[[ 20.2  13.8  15.7  39.4]
 [ -1.6   5.3 -43.5 -28.3]
 [ 40.0 -11.6   5.3  -2.8]
 [-27.2  31.6  56.0   0.1]
 [-13.7 -18.1   3.6 -17.4]
 [ 17.9 -16.5  -4.8  -2.3]]
=>
[[-27.2  31.6  56.0   0.1]
 [ 20.2  13.8  15.7  39.4]
 [ 40.0 -11.6   5.3  -2.8]
 [-13.7 -18.1   3.6 -17.4]
 [ 17.9 -16.5  -4.8  -2.3]
 [ -1.6   5.3 -43.5 -28.3]]

[[-42.9 -60.9 -13.1  -1.2  -8.6]
 [  4.8 -65.6  40.0 -29.1 -20.4]
 [-69.1 -58.6  35.1  -6.9  28.9]
 [-25.3 -52.9 -44.9 -36.2   6.8]
 [ 23.4 -40.8  26.1 -22.8 -25.9]
 [ -2.6 -36.4  19.3  -8.6 -10.3]]
=>
[[  4.8 -65.6  40.0 -29.1 -20.4]
 [-69.1 -58.6  35.1  -6.9  28.9]
 [ 23.4 -40.8  26.1 -22.8 -25.9]
 [ -2.6 -36.4  19.3  -8.6 -10.3]
 [-42.9 -60.9 -13.1  -1.2  -8.6]
 [-25.3 -52.9 -44.9 -36.2   6.8]]

[[-28.8 -16.2  30.5  20.6   6.9]
 [-62.0  -2.2  11.6  15.7 -25.1]
 [-16.7  11.1   8.0 -14.0 -43.6]
 [-18.4  16.7  25.3  -3.8 -17.1]
 [  1.8   3.7  30.9   2.9  12.8]
 [-25.5  -1.6  26.3  -9.6 -12.7]
 [ -5.9  22.0  30.1  10.8   8.6]
 [-16.2  12.6  35.9 -27.2  -3.2]
 [-28.6  16.7  21.3 -28.3 -23.0]
 [-18.6   3.8  43.0  12.8  -4.0]
 [-25.6  -9.7  31.3   7.4 -21.3]]
=>
[[-18.6   3.8  43.0  12.8  -4.0]
 [-16.2  12.6  35.9 -27.2  -3.2]
 [-25.6  -9.7  31.3   7.4 -21.3]
 [  1.8   3.7  30.9   2.9  12.8]
 [-28.8 -16.2  30.5  20.6   6.9]
 [ -5.9  22.0  30.1  10.8   8.6]
 [-25.5  -1.6  26.3  -9.6 -12.7]
 [-18.4  16.7  25.3  -3.8 -17.1]
 [-28.6  16.7  21.3 -28.3 -23.0]
 [-62.0  -2.2  11.6  15.7 -25.1]
 [-16.7  11.1   8.0 -14.0 -43.6]]

[[  4.2  -4.7  18.9  -5.7  47.2]
 [ -2.5   7.0  13.3   0.8  26.2]
 [-19.2 -31.5  46.8  29.5  59.7]
 [ -8.0   4.6  32.7   4.7  63.3]
 [ -7.3   9.7  21.9   5.2  36.7]
 [-26.6  26.0  40.2  21.0  58.8]]
=>
[[-19.2 -31.5  46.8  29.5  59.7]
 [-26.6  26.0  40.2  21.0  58.8]
 [ -8.0   4.6  32.7   4.7  63.3]
 [ -7.3   9.7  21.9   5.2  36.7]
 [  4.2  -4.7  18.9  -5.7  47.2]
 [ -2.5   7.0  13.3   0.8  26.2]]

[[-55.0  30.2  -0.6 -52.0   6.2  15.9  10.4   8.8  63.8  22.9 -36.8  12.2]
 [  2.7 -18.0  30.1   3.0 -11.5 -33.1 -16.0  13.7  11.4  62.5   4.2  33.6]
 [ 30.6  10.0  -4.0 -16.6   5.4  34.0 -54.7   8.1  -4.9  33.5 -11.8 -15.6]
 [  0.1   0.2   0.2   0.1   0.1   0.0   0.3  -0.1  -0.1  -0.1   0.0   0.2]
 [-13.8   4.4  13.0 -11.0  -0.5 -19.8  14.7  16.0  58.4  41.9 -41.1  32.6]
 [-52.2  28.6  -4.7 -50.5   7.3  28.5  -1.2  -0.2  31.4   4.4 -11.2  -3.4]
 [ 27.9  19.0 -15.1  12.4  -0.2  35.7 -21.5  14.5 -22.5  44.3 -52.7 -33.4]]
=>
[[  2.7 -18.0  30.1   3.0 -11.5 -33.1 -16.0  13.7  11.4  62.5   4.2  33.6]
 [-13.8   4.4  13.0 -11.0  -0.5 -19.8  14.7  16.0  58.4  41.9 -41.1  32.6]
 [  0.1   0.2   0.2   0.1   0.1   0.0   0.3  -0.1  -0.1  -0.1   0.0   0.2]
 [-55.0  30.2  -0.6 -52.0   6.2  15.9  10.4   8.8  63.8  22.9 -36.8  12.2]
 [ 30.6  10.0  -4.0 -16.6   5.4  34.0 -54.7   8.1  -4.9  33.5 -11.8 -15.6]
 [-52.2  28.6  -4.7 -50.5   7.3  28.5  -1.2  -0.2  31.4   4.4 -11.2  -3.4]
 [ 27.9  19.0 -15.1  12.4  -0.2  35.7 -21.5  14.5 -22.5  44.3 -52.7 -33.4]]

[[ -9.1  12.6  -8.5  -5.2  -1.4  -6.3 -10.9 -11.9 -19.4  42.8 -36.1   6.7
   -7.3  -4.3  -5.8   6.8]
 [ 13.8  65.4  10.6  -6.1 -12.2   4.9  -3.8   0.4  15.4   8.7   1.0  -9.4
  -24.8  12.8  -3.4  -6.1]]
=>
[[ 13.8  65.4  10.6  -6.1 -12.2   4.9  -3.8   0.4  15.4   8.7   1.0  -9.4
  -24.8  12.8  -3.4  -6.1]
 [ -9.1  12.6  -8.5  -5.2  -1.4  -6.3 -10.9 -11.9 -19.4  42.8 -36.1   6.7
   -7.3  -4.3  -5.8   6.8]]

[[-65.6  -0.8 -17.5   8.4  -6.7 -10.1  24.2  15.8  28.5 -33.3  22.5  57.5
   64.2]
 [-57.1  -0.6 -15.4   7.5  -5.6  -9.0  20.9  13.7  25.4 -28.8  20.0  50.1
   55.9]
 [-65.3  -1.1 -17.3   9.0  -6.7  -9.7  24.1  15.7  27.9 -33.3  21.5  57.1
   63.8]
 [-58.1  -0.5 -15.7   7.6  -5.7  -9.2  21.3  13.9  25.9 -29.3  20.5  51.0
   56.9]]
=>
[[-57.1  -0.6 -15.4   7.5  -5.6  -9.0  20.9  13.7  25.4 -28.8  20.0  50.1
   55.9]
 [-58.1  -0.5 -15.7   7.6  -5.7  -9.2  21.3  13.9  25.9 -29.3  20.5  51.0
   56.9]
 [-65.3  -1.1 -17.3   9.0  -6.7  -9.7  24.1  15.7  27.9 -33.3  21.5  57.1
   63.8]
 [-65.6  -0.8 -17.5   8.4  -6.7 -10.1  24.2  15.8  28.5 -33.3  22.5  57.5
   64.2]]

[[ 51.6  64.3  -6.6  21.1  -7.7   7.5  15.3 -23.5 -12.3 -33.5  30.3 -42.9
  -57.4 -66.9]
 [-49.1 -62.6   9.8 -19.1 -27.0  -5.1 -12.7  23.6  15.4  34.4 -27.7  46.2
   55.3  64.2]
 [-51.9 -64.9 -13.5 -14.0  24.0  -1.6  -4.6  24.0  16.9  29.4 -36.9 -11.4
   59.3  63.7]]
=>
[[-49.1 -62.6   9.8 -19.1 -27.0  -5.1 -12.7  23.6  15.4  34.4 -27.7  46.2
   55.3  64.2]
 [ 51.6  64.3  -6.6  21.1  -7.7   7.5  15.3 -23.5 -12.3 -33.5  30.3 -42.9
  -57.4 -66.9]
 [-51.9 -64.9 -13.5 -14.0  24.0  -1.6  -4.6  24.0  16.9  29.4 -36.9 -11.4
   59.3  63.7]]
